Below are the code and all the weights of a small trained network. Each question names an input and a class and asks about switching units off, where a switched-off unit gives its printed mean instead of its output.

import numpy as np


def w(rows, s, z=0):
    codes = np.array(rows[::2]) - 128.0
    scale = np.full(codes.shape[1], s)
    scale[-1] = z or s
    return codes * scale


def norm(h):
    return h / np.sqrt((h * h).mean(-1, keepdims=True) + 1e-5)


def f(y):
    return np.maximum(y, 0)


def log_softmax(a):
    a = a - a.max(-1, keepdims=True)
    return a - np.log(np.exp(a).sum(-1, keepdims=True))


def net(x, mask):
    res = np.array(x, float).reshape(1, 8) / 4 @ E
    u = 0
    for l in range(3):
        y = f(norm(res) @ A[l][:, :-1].T + A[l][:, -1])
        res = res + np.where(mask[u : u + 12], y, B[l][:, -1]) @ B[l][:, :-1]
        u += 12
    return log_softmax(norm(res)[-1] @ U[:, :-1].T + U[:, -1])


A, B = {}, {}
E = w([
[129,129,128,128,130,126],'x0',
[122,124,139,119,124,122],'x1',
[130,129,126,130,129,129],'x2',
[130,130,120,133,130,134],'x3',
[130,128,125,132,127,131],'x4',
[108,162,214,125,161,232],'x5',
[192,144,112,1,104,130],'x6',
[98,187,126,139,106,121],'x7',
],0.015)
A[0] = w([
[157,149,159,100,115,184,25],'0.n1',
[157,145,88,52,117,138,79],'0.n2',
[97,166,203,132,193,184,147],'0.n3',
[135,156,160,112,142,174,66],'0.n4',
[138,121,100,105,116,71,98],'0.n5',
[169,171,161,101,121,150,2],'0.n6',
[141,110,116,112,115,177,20],'0.n7',
[185,151,160,101,100,146,49],'0.n8',
[133,160,164,160,122,184,119],'0.n9',
[105,123,99,156,158,125,166],'0.n10',
[178,9,147,124,165,153,190],'0.n11',
[151,136,151,106,114,195,32],'0.n12',
],0.015,0.0081)
B[0] = w([
[13,82,40,39,145,79,157],'0.n1',
[221,178,156,170,68,124,190],'0.n2',
[151,101,232,233,33,230,252],'0.n3',
[51,88,106,84,118,63,166],'0.n4',
[137,148,174,221,124,211,187],'0.n5',
[2,57,16,41,117,59,144],'0.n6',
[110,134,176,37,174,98,132],'0.n7',
[56,36,75,54,150,72,153],'0.n8',
[134,124,239,163,78,180,197],'0.n9',
[83,103,124,171,135,116,185],'0.n10',
[247,56,149,200,230,121,223],'0.n11',
[109,54,60,41,227,62,158],'0.n12',
],0.0082,0.011)
A[1] = w([
[132,82,153,92,134,181,86],'1.n1',
[95,128,141,51,205,184,130],'1.n2',
[32,159,92,118,94,127,68],'1.n3',
[97,138,148,212,129,121,144],'1.n4',
[193,150,130,128,138,120,45],'1.n5',
[141,134,84,75,55,86,156],'1.n6',
[176,152,162,10,145,206,125],'1.n7',
[157,125,89,177,178,99,163],'1.n8',
[46,164,140,110,146,146,124],'1.n9',
[155,228,126,135,57,130,55],'1.n10',
[68,190,99,117,52,133,180],'1.n11',
[214,109,157,134,137,105,2],'1.n12',
],0.014,0.0086)
B[1] = w([
[166,147,127,177,173,119,168],'1.n1',
[50,95,119,164,134,69,157],'1.n2',
[40,77,51,17,52,175,145],'1.n3',
[92,96,165,76,130,177,255],'1.n4',
[125,149,97,103,78,145,150],'1.n5',
[171,157,199,169,142,183,189],'1.n6',
[75,109,62,174,128,60,179],'1.n7',
[80,115,149,97,97,130,221],'1.n8',
[138,148,92,79,69,126,151],'1.n9',
[209,139,107,200,164,55,162],'1.n10',
[125,252,105,162,70,105,191],'1.n11',
[108,126,75,11,83,196,164],'1.n12',
],0.014,0.0099)
A[2] = w([
[229,128,118,145,254,175,95],'2.n1',
[52,164,122,161,50,204,177],'2.n2',
[99,138,151,81,12,131,121],'2.n3',
[127,27,162,146,244,116,130],'2.n4',
[12,34,174,82,194,137,171],'2.n5',
[126,14,153,123,163,113,118],'2.n6',
[185,118,60,70,61,143,78],'2.n7',
[36,142,121,123,156,189,83],'2.n8',
[3,192,139,106,85,114,122],'2.n9',
[233,61,141,155,170,173,36],'2.n10',
[205,143,187,168,190,184,2],'2.n11',
[162,35,130,123,230,114,69],'2.n12',
],0.0099,0.0094)
B[2] = w([
[13,137,201,125,31,131,146],'2.n1',
[156,120,102,43,137,90,242],'2.n2',
[91,105,92,141,191,120,185],'2.n3',
[202,151,90,155,193,84,197],'2.n4',
[194,194,71,164,175,58,246],'2.n5',
[223,126,112,129,183,135,192],'2.n6',
[109,25,207,47,128,169,155],'2.n7',
[189,174,93,60,91,52,157],'2.n8',
[39,147,88,106,90,177,192],'2.n9',
[2,95,128,10,44,176,154],'2.n10',
[125,27,193,244,177,232,137],'2.n11',
[43,206,72,164,123,44,163],'2.n12',
],0.012)
U = w([
[193,110,73,158,239,39,253],'0',
[29,194,61,69,74,88,200],'1',
[185,38,232,212,222,211,108],'2',
[41,202,242,159,54,228,4],'3',
[206,31,139,23,75,155,86],'4',
[225,254,125,175,45,73,1],'5',
],0.021,0.0055)

Each question gives the input, the list of numbers given to net, and the class t.
The units are the neurons (one row each of A and B). Each row of codes is followed by its name. A weight is (code - 128) times the scale printed after its matrix; where a second scale follows, it is the last column's (A, B and U).
mask holds one flag per neuron, layer by layer. A switched-off neuron (its flag False) gives its mean, the last column of its row in B, instead of its output. The means were averaged over made-up inputs and are rounded, as every weight is.
A unit's drop is (log p(t) with every unit on - log p(t) with that unit switched off) / (log p(t) with every unit on - log p(t) with every unit switched off).
most important unit: the unit with the biggest drop
top k neurons: the k neurons with the biggest drops, biggest first
k most important neurons of layer l: the k neurons of layer l with the biggest drops, biggest first
drop of u: that unit's drop, to one decimal
input [3,-6,-7,3,-8,4,6,1], class 1: most important unit => 0.n11
input [-1,8,8,6,3,-3,0,2], class 1: 2 most important neurons of layer 0 => 0.n11, 0.n3
input [4,8,-2,-5,-6,0,-5,2], class 1: top 2 neurons => 0.n11, 1.n6
input [-3,-2,-6,4,1,0,1,-5], class 4: top 4 neurons => 1.n12, 2.n10, 0.n3, 2.n1
input [2,-3,-7,1,-7,0,-7,-6], class 0: 2 most important neurons of layer 1 => 1.n6, 1.n8
input [0,3,-1,-2,5,5,1,-5], class 0: top 2 neurons => 0.n12, 0.n1
input [4,7,-5,5,5,-7,1,8], class 5: top 3 neurons => 1.n10, 1.n6, 0.n1
input [6,-8,2,-2,-4,-5,4,0], class 4: top 2 neurons => 1.n12, 2.n7
input [3,-4,-5,6,-1,-2,1,-8], class 4: top 2 neurons => 2.n10, 1.n12
input [8,0,-8,-7,5,-5,7,1], class 5: top 3 neurons => 0.n11, 1.n10, 1.n4
input [-3,-6,3,2,4,2,1,6], class 1: top 2 neurons => 0.n11, 2.n2
input [7,-2,-4,1,-5,2,-2,1], class 3: 2 most important neurons of layer 2 => 2.n6, 2.n4
input [7,-3,-5,-3,-2,1,1,3], class 1: drop of 0.n11 => 5.1
input [5,-5,5,2,7,-8,2,3], class 5: drop of 0.n11 => 6.1
input [4,-6,-8,4,-5,-8,-6,2], class 1: drop of 0.n11 => 2.6
input [-1,5,-1,2,6,-1,8,8], class 5: top neuron => 0.n2
